Below is a small trained network, with its code and all its weights. Each question gives an input and a class and asks what happens when units are switched off, that is, made to give their printed mean instead of their output.

import numpy as np


def w(rows, s, z=0):
    codes = np.array(rows[::2]) - 128.0
    scale = np.full(codes.shape[1], s)
    scale[-1] = z or s
    return codes * scale


def norm(h):
    return h / np.sqrt((h * h).mean(-1, keepdims=True) + 1e-5)


def f(y):
    return y / 2 * (1 + np.tanh(0.7978845608 * (y + 0.044715 * y**3)))


def log_softmax(a):
    a = a - a.max(-1, keepdims=True)
    return a - np.log(np.exp(a).sum(-1, keepdims=True))


def net(x, mask):
    res = np.array(x, float).reshape(1, 8) / 4 @ E
    u = 0
    for l in range(3):
        y = f(norm(res) @ A[l][:, :-1].T + A[l][:, -1])
        res = res + np.where(mask[u : u + 3], y, B[l][:, -1]) @ B[l][:, :-1]
        u += 3
    return log_softmax(norm(res)[-1] @ U[:, :-1].T + U[:, -1])


A, B = {}, {}
E = w([
[151,134,80,232,95,168,205,87,143,104],'x0',
[157,131,114,102,117,123,131,122,139,125],'x1',
[126,90,251,140,57,130,99,90,131,129],'x2',
[66,34,53,145,92,96,42,77,150,134],'x3',
[134,134,127,133,131,125,119,129,128,135],'x4',
[107,127,94,128,48,220,107,204,87,181],'x5',
[126,123,130,136,132,129,129,132,130,133],'x6',
[130,135,127,132,132,130,125,120,121,133],'x7',
],0.0029)
A[0] = w([
[163,115,74,253,72,163,213,75,139,75,86],'L0N0',
[147,91,224,127,54,156,124,75,112,121,34],'L0N1',
[104,44,61,148,130,123,91,76,145,104,4],'L0N2',
],0.0038,0.0012)
B[0] = w([
[61,169,193,4,176,46,18,226,103,117,252],'L0N0',
[199,74,133,216,157,160,104,123,71,29,184],'L0N1',
[89,129,113,207,141,245,86,62,156,216,189],'L0N2',
],0.0047,0.0023)
A[1] = w([
[100,143,173,164,192,36,177,47,248,96,146],'L1N0',
[190,175,185,133,176,161,239,155,87,123,89],'L1N1',
[100,150,4,112,204,148,155,151,100,111,2],'L1N2',
],0.0042,0.00048)
B[1] = w([
[130,125,71,131,38,195,177,238,88,193,228],'L1N0',
[61,90,79,151,124,145,70,56,185,162,252],'L1N1',
[197,64,254,178,106,119,118,75,92,66,218],'L1N2',
],0.0057,0.0026)
A[2] = w([
[81,120,156,169,39,185,107,168,30,169,255],'L2N0',
[121,228,211,126,174,203,167,133,234,126,95],'L2N1',
[182,80,114,178,252,141,145,142,82,74,62],'L2N2',
],0.0033,0.0014)
B[2] = w([
[194,180,80,90,168,104,248,106,150,121,254],'L2N0',
[33,66,96,183,68,134,2,24,192,189,144],'L2N1',
[164,54,224,175,29,143,141,101,115,42,131],'L2N2',
],0.0043,0.004)
U = w([
[68,120,49,164,126,171,75,2,204,196,129],'0',
[185,153,56,98,91,154,218,182,96,171,248],'1',
[214,82,189,167,114,127,125,75,94,31,42],'2',
[93,170,137,50,173,50,65,180,111,124,77],'3',
],0.0067,0.0012)

Each question gives the input, the list of numbers given to net, and the class t.
The units are the neurons (one row each of A and B). Each row of codes is followed by its name. A weight is (code - 128) times the scale printed after its matrix; where a second scale follows, it is the last column's (A, B and U).
mask holds one flag per neuron, layer by layer. A switched-off neuron (its flag False) gives its mean, the last column of its row in B, instead of its output. The means were averaged over made-up inputs and are rounded, as every weight is.
A unit's drop is (log p(t) with every unit on - log p(t) with that unit switched off) / (log p(t) with every unit on - log p(t) with every unit switched off).
The circuit of an input: a set's keep is (log p(t) with only the set's units on - log p(t) with every unit switched off) / (log p(t) with every unit on - log p(t) with every unit switched off). Starting from all 9 units, units are removed one at a time, each time the one whose removal leaves the highest keep (on an exact tie, the one counted first), for as long as the keep stays at least 0.8.
units of the circuit, in order: the units of the circuit, biggest drop first
top k neurons: the k neurons with the biggest drops, biggest first
k most important neurons of layer l: the k neurons of layer l with the biggest drops, biggest first
input [-5,-1,-1,-5,-2,4,-6,6], class 0: units of the circuit, in order => (L0N0, L1N1)
input [-5,6,-5,-5,7,3,8,3], class 0: units of the circuit, in order => (L0N0, L1N1, L1N0)
input [-8,3,-8,-1,-4,6,3,-2], class 2: units of the circuit, in order => (L1N2, L0N0)
input [-7,2,-5,-8,-3,-1,5,7], class 0: units of the circuit, in order => (L1N1, L0N0)
input [-4,2,1,1,7,-4,-7,-5], class 1: top 2 neurons => (L1N0, L0N0)
input [-4,-4,3,4,-5,8,1,2], class 1: units of the circuit, in order => (L1N1, L2N0)
input [-1,-7,8,-8,-5,0,-8,6], class 0: top 4 neurons => (L1N1, L1N2, L2N1, L0N0)
input [4,8,6,-6,7,6,7,-8], class 0: units of the circuit, in order => (L1N1, L2N1)
input [8,7,2,-7,4,-7,6,-5], class 3: 2 most important neurons of layer 2 => (L2N2, L2N0)
input [8,-4,-5,-6,-2,-7,0,2], class 3: top 3 neurons => (L0N0, L0N2, L0N1)
input [7,-6,-7,-8,5,3,-1,-6], class 0: top 3 neurons => (L1N1, L2N1, L0N1)
input [-6,-3,-3,0,4,-8,5,8], class 1: units of the circuit, in order => (L1N0, L0N0)
input [6,-6,0,-3,-8,-7,-1,7], class 1: units of the circuit, in order => (L1N0)
input [3,2,-8,3,2,-2,-6,5], class 2: top neuron => (L1N2)
input [-7,-6,1,2,8,-8,6,-4], class 1: units of the circuit, in order => (L1N0, L0N0)
input [-5,4,5,7,1,-8,7,6], class 1: units of the circuit, in order => (L1N0, L1N1, L0N0)
input [1,-4,6,3,4,3,7,5], class 2: top 2 neurons => (L0N1, L1N0)
input [6,-1,5,1,-4,5,-1,-5], class 3: top 3 neurons => (L0N0, L1N0, L1N2)
input [8,3,-6,2,8,-1,5,-2], class 3: top 2 neurons => (L0N0, L0N1)
input [-6,0,8,-1,-2,3,-7,5], class 2: units of the circuit, in order => (L0N1)
input [3,5,-8,7,8,-7,-7,-2], class 2: top 3 neurons => (L1N2, L1N1, L2N2)
input [7,-2,7,-7,5,2,6,2], class 0: top 3 neurons => (L1N1, L2N1, L1N2)
input [8,-1,-5,-6,5,0,-5,-7], class 3: top 3 neurons => (L0N0, L0N2, L0N1)
input [-7,5,5,-7,2,7,-1,6], class 0: units of the circuit, in order => (L0N0, L1N1, L2N1)
input [4,-3,5,5,-8,-6,-8,0], class 1: top 2 neurons => (L1N0, L1N1)
input [-1,-4,-6,3,5,4,-3,-4], class 2: 2 most important neurons of layer 1 => (L1N2, L1N0)
input [4,-7,-3,2,-5,-2,3,5], class 3: units of the circuit, in order => (L0N0)
input [-1,1,-5,-4,-4,0,6,-8], class 2: top 3 neurons => (L1N2, L2N2, L0N2)
input [7,-5,-8,4,3,3,0,-2], class 2: 2 most important neurons of layer 1 => (L1N2, L1N0)
